Below is a small trained network, with its code and all its weights. Each question gives an input and a target symbol and asks what happens when units are switched off, that is, made to give their printed mean instead of their output.

import numpy as np


def w(rows, s, z=0):
    codes = np.array(rows[::2]) - 128.0
    scale = np.full(codes.shape[1], s)
    scale[-1] = z or s
    return codes * scale


def norm(h):
    return h / np.sqrt((h * h).mean(-1, keepdims=True) + 1e-5)


def f(y):
    return y / 2 * (1 + np.tanh(0.7978845608 * (y + 0.044715 * y**3)))


def softmax(a):
    e = np.exp(a - a.max(-1, keepdims=True))
    return e / e.sum(-1, keepdims=True)


def log_softmax(a):
    a = a - a.max(-1, keepdims=True)
    return a - np.log(np.exp(a).sum(-1, keepdims=True))


def net(x, mask):
    ids = ['βγεηλξπψω'.index(c) for c in x.split()]
    T = len(ids)
    res = E[ids] + P[:T]
    r = norm(res)
    for j in range(3):
        rows = slice(4 * j, 4 * j + 4)
        q, k, v = (r @ M[0][rows].T for M in (Q, K, V))
        z = softmax(np.where(np.tri(T) > 0, q @ k.T / 4**0.5, -1e9)) @ v
        o = O[0][rows]
        res = res + np.where(mask[j], z, o[:, -1]) @ o[:, :-1]
    y = f(norm(res) @ A[0][:, :-1].T + A[0][:, -1])
    res = res + np.where(mask[3:15], y, B[0][:, -1]) @ B[0][:, :-1]
    return log_softmax(norm(res)[-1] @ U[:, :-1].T + U[:, -1])


Q, K, V, O, A, B = {}, {}, {}, {}, {}, {}
E = w([
[190,90,239],'β',
[108,112,177],'γ',
[155,153,129],'ε',
[160,114,8],'η',
[142,101,161],'λ',
[117,188,110],'ξ',
[104,186,163],'π',
[101,111,150],'ψ',
[109,194,131],'ω',
],0.014)
P = w([
[81,94,104],'0',
[108,173,84],'1',
[90,77,244],'2',
[129,123,115],'3',
[84,97,101],'4',
[142,254,222],'5',
[115,116,112],'6',
[88,93,98],'7',
],0.0076)
Q[0] = w([
[194,141,169],'H0',
[178,182,64],'H0',
[107,172,119],'H0',
[123,123,131],'H0',
[192,183,88],'H1',
[152,115,146],'H1',
[128,118,100],'H1',
[253,205,141],'H1',
[100,92,152],'H2',
[139,107,122],'H2',
[45,96,54],'H2',
[176,173,132],'H2',
],0.015)
K[0] = w([
[187,124,136],'H0',
[130,219,135],'H0',
[109,177,98],'H0',
[148,124,147],'H0',
[164,132,142],'H1',
[148,64,115],'H1',
[119,163,131],'H1',
[251,138,148],'H1',
[89,67,172],'H2',
[129,129,143],'H2',
[57,131,105],'H2',
[174,148,102],'H2',
],0.017)
V[0] = w([
[82,125,105],'H0',
[186,149,116],'H0',
[88,207,134],'H0',
[150,174,153],'H0',
[116,86,144],'H1',
[86,99,77],'H1',
[254,144,108],'H1',
[155,158,113],'H1',
[115,140,139],'H2',
[118,125,71],'H2',
[205,172,147],'H2',
[102,96,162],'H2',
],0.0083)
O[0] = w([
[114,102,109,96],'H0',
[76,119,121,108],'H0',
[42,152,207,229],'H0',
[101,64,173,214],'H0',
[169,131,122,131],'H1',
[106,237,58,4],'H1',
[104,3,125,76],'H1',
[55,80,149,115],'H1',
[138,136,127,156],'H2',
[137,51,200,21],'H2',
[124,27,113,203],'H2',
[243,214,81,163],'H2',
],0.0043,0.0017)
A[0] = w([
[122,144,116,57],'N0',
[197,162,107,70],'N1',
[157,114,111,68],'N2',
[61,166,160,154],'N3',
[166,88,155,169],'N4',
[157,76,156,104],'N5',
[97,182,43,22],'N6',
[124,171,75,50],'N7',
[57,131,92,1],'N8',
[248,59,88,61],'N9',
[183,188,166,151],'N10',
[138,58,116,120],'N11',
],0.012,0.0038)
B[0] = w([
[93,139,81,105],'N0',
[137,188,98,147],'N1',
[77,225,73,113],'N2',
[166,84,144,241],'N3',
[70,132,127,213],'N4',
[98,130,137,187],'N5',
[55,101,62,159],'N6',
[112,106,121,134],'N7',
[157,255,86,132],'N8',
[199,113,96,230],'N9',
[141,119,177,253],'N10',
[138,146,177,174],'N11',
],0.0098,0.0042)
U = w([
[238,32,149,110],'β',
[169,196,152,87],'γ',
[26,7,158,98],'ε',
[119,83,77,254],'η',
[235,164,99,113],'λ',
[49,144,120,147],'ξ',
[103,158,168,91],'π',
[130,203,121,135],'ψ',
[37,172,172,103],'ω',
],0.015,0.0078)

Each question gives the input, a string of symbols that net reads in full, and the target symbol t.
The units are the heads (4 rows each of Q, K, V and O) and the neurons (one row each of A and B). Each row of codes is followed by its name. A weight is (code - 128) times the scale printed after its matrix; where a second scale follows, it is the last column's (O, A, B and U).
mask holds one flag per unit, heads first, then neurons. A switched-off unit (its flag False) gives its mean, the last column of its rows in O or B, instead of its output. The means were averaged over made-up inputs and are rounded, as every weight is.
A unit's drop is (log p(t) with every unit on - log p(t) with that unit switched off) / (log p(t) with every unit on - log p(t) with every unit switched off).
The circuit of an input: a set's keep is (log p(t) with only the set's units on - log p(t) with every unit switched off) / (log p(t) with every unit on - log p(t) with every unit switched off). Starting from the 12 units with the biggest drops (on a tie, the unit counted first), units are removed one at a time, each time the one whose removal leaves the highest keep (on an exact tie, the one counted first), for as long as the keep stays at least 0.8.
circuit, biggest first: the units of the circuit, biggest drop first
k most important neurons: the k neurons with the biggest drops, biggest first
which heads matter: for each layer, one digit per head in row order, 1 if its drop is at least 0.15 and else 0, layers parted by /
drop when u is switched off: that unit's drop, to one decimal
input ε ω β λ, target λ: circuit, biggest first : [H0; H2; N1]
input λ β β β β η ω ψ, target ψ: circuit, biggest first : [H1]
input ε γ η η η η, target η: which heads matter : 000
input ε ξ β π β ε η γ, target γ: circuit, biggest first : [H1; H2]
input ω γ π ε ξ π, target ε: circuit, biggest first : [H1; H2]
input ψ λ λ ε β λ, target ε: circuit, biggest first : [H1; H2; N9]
input ξ λ ω ε β η, target ε: circuit, biggest first : [H2; H1]
input ω ε ε ω, target ε: circuit, biggest first : [H0; H2]
input ω ω β ε ψ ε γ, target γ: which heads matter : 010
input ω π ψ λ ξ ξ ψ, target ψ: 2 most important neurons : [N9; N6]
input π π β β ω η, target β: which heads matter : 011
input β η ξ, target β: 2 most important neurons : [N3; N4]
input λ β η, target λ: 2 most important neurons : [N9; N1]
input η ω γ ε λ ε ω, target ε: circuit, biggest first : [H1]
input ξ π ε ε ε λ, target ε: drop when H1 is switched off : 0.2
input ξ ξ β ε ω γ, target ε: drop when N8 is switched off : 0.1
input π β β π, target β: drop when N3 is switched off : 0.3
